Below is a small trained network, with its code and all its weights. Each question gives an input and a class and asks what happens when units are switched off, that is, made to give their printed mean instead of their output.

import numpy as np


def w(rows, s, z=0):
    codes = np.array(rows[::2]) - 128.0
    scale = np.full(codes.shape[1], s)
    scale[-1] = z or s
    return codes * scale


def norm(h):
    return h / np.sqrt((h * h).mean(-1, keepdims=True) + 1e-5)


def f(y):
    return y / 2 * (1 + np.tanh(0.7978845608 * (y + 0.044715 * y**3)))


def log_softmax(a):
    a = a - a.max(-1, keepdims=True)
    return a - np.log(np.exp(a).sum(-1, keepdims=True))


def net(x, mask):
    res = np.array(x, float).reshape(1, 5) / 4 @ E
    u = 0
    for l in range(2):
        y = f(norm(res) @ A[l][:, :-1].T + A[l][:, -1])
        res = res + np.where(mask[u : u + 12], y, B[l][:, -1]) @ B[l][:, :-1]
        u += 12
    return log_softmax(norm(res)[-1] @ U[:, :-1].T + U[:, -1])


A, B = {}, {}
E = w([
[128,134,143,128,133,123],'x0',
[90,112,96,161,213,254],'x1',
[127,129,129,129,126,128],'x2',
[24,155,95,151,192,84],'x3',
[194,140,95,189,160,98],'x4',
],0.007)
A[0] = w([
[103,155,95,159,84,57,139],'L0N1',
[149,103,156,149,170,217,108],'L0N2',
[6,128,125,61,153,105,105],'L0N3',
[100,170,100,98,147,72,119],'L0N4',
[80,184,77,130,183,186,36],'L0N5',
[124,92,186,51,71,193,158],'L0N6',
[101,102,97,104,136,45,111],'L0N7',
[27,181,122,188,183,134,1],'L0N8',
[150,99,137,110,55,72,179],'L0N9',
[102,135,117,168,147,60,51],'L0N10',
[179,130,117,169,151,154,187],'L0N11',
[80,169,125,173,173,99,23],'L0N12',
],0.011,0.0057)
B[0] = w([
[136,185,159,113,243,83,221],'L0N1',
[98,151,58,29,167,162,234],'L0N2',
[177,193,134,95,43,162,250],'L0N3',
[99,180,115,102,116,174,190],'L0N4',
[131,86,118,153,108,47,210],'L0N5',
[48,97,63,104,202,77,250],'L0N6',
[111,176,202,108,168,184,196],'L0N7',
[143,51,151,182,53,125,221],'L0N8',
[135,137,177,173,28,80,255],'L0N9',
[68,181,141,134,255,167,171],'L0N10',
[186,174,176,135,136,129,219],'L0N11',
[141,65,56,125,188,132,169],'L0N12',
],0.0098,0.0059)
A[1] = w([
[92,142,195,139,188,62,107],'L1N1',
[55,124,37,122,155,116,110],'L1N2',
[147,140,174,142,84,94,34],'L1N3',
[161,95,102,190,145,79,30],'L1N4',
[178,196,98,105,116,207,19],'L1N5',
[188,100,84,191,181,163,96],'L1N6',
[209,132,114,73,143,218,47],'L1N7',
[189,122,211,138,109,36,141],'L1N8',
[50,67,131,147,5,150,116],'L1N9',
[232,193,131,42,114,118,4],'L1N10',
[213,88,105,240,140,71,43],'L1N11',
[122,191,221,108,79,163,48],'L1N12',
],0.011,0.0042)
B[1] = w([
[60,72,89,177,109,101,206],'L1N1',
[202,114,151,144,150,165,220],'L1N2',
[113,157,154,61,184,161,168],'L1N3',
[154,111,166,125,116,232,144],'L1N4',
[118,179,198,125,47,79,161],'L1N5',
[121,186,187,111,80,115,175],'L1N6',
[61,138,110,118,60,45,171],'L1N7',
[117,93,78,175,164,179,253],'L1N8',
[64,107,115,187,115,30,232],'L1N9',
[160,171,211,100,60,139,187],'L1N10',
[202,98,175,107,179,246,197],'L1N11',
[218,98,98,51,89,175,203],'L1N12',
],0.012,0.0062)
U = w([
[50,17,57,184,51,57,150],'0',
[148,215,190,62,51,125,212],'1',
[230,62,194,208,164,245,136],'2',
[64,220,169,199,252,116,4],'3',
[150,68,26,24,221,166,28],'4',
],0.016,0.0037)

Each question gives the input, the list of numbers given to net, and the class t.
The units are the neurons (one row each of A and B). Each row of codes is followed by its name. A weight is (code - 128) times the scale printed after its matrix; where a second scale follows, it is the last column's (A, B and U).
mask holds one flag per neuron, layer by layer. A switched-off neuron (its flag False) gives its mean, the last column of its row in B, instead of its output. The means were averaged over made-up inputs and are rounded, as every weight is.
A unit's drop is (log p(t) with every unit on - log p(t) with that unit switched off) / (log p(t) with every unit on - log p(t) with every unit switched off).
The circuit of an input: a set's keep is (log p(t) with only the set's units on - log p(t) with every unit switched off) / (log p(t) with every unit on - log p(t) with every unit switched off). Starting from the 12 units with the biggest drops (on a tie, the unit counted first), units are removed one at a time, each time the one whose removal leaves the highest keep (on an exact tie, the one counted first), for as long as the keep stays at least 0.8.
circuit, biggest first: the units of the circuit, biggest drop first
k most important neurons: the k neurons with the biggest drops, biggest first
drop of u: that unit's drop, to one decimal
input [1,0,4,8,-5], class 1: circuit, biggest first	(L0N3)
input [3,1,2,-4,8], class 1: 2 most important neurons	(L0N5; L0N8)
input [5,-4,4,0,8], class 2: 2 most important neurons	(L0N6; L0N2)
input [-2,-4,2,5,2], class 3: 2 most important neurons	(L0N1; L0N10)
input [-5,1,5,-1,-8], class 4: 4 most important neurons	(L0N6; L0N8; L0N9; L1N2)
input [-4,-6,-5,-1,3], class 2: 3 most important neurons	(L1N8; L0N6; L0N3)
input [-3,8,-8,-8,0], class 4: 2 most important neurons	(L0N2; L0N6)
input [7,0,-7,8,-3], class 1: 3 most important neurons	(L0N3; L0N6; L0N7)
input [-1,7,7,5,2], class 2: 2 most important neurons	(L0N5; L1N11)
input [-8,-3,-3,6,0], class 1: 4 most important neurons	(L0N3; L0N6; L0N4; L1N12)
input [-3,-8,-6,-6,1], class 2: 2 most important neurons	(L1N8; L0N2)
input [-3,7,-3,-6,-2], class 4: drop of L0N6	0.4
input [-2,1,6,4,-6], class 0: drop of L0N1	0.4
input [-1,-8,7,2,5], class 3: circuit, biggest first	(L0N1)
input [5,6,3,-8,-8], class 4: drop of L0N6	0.2
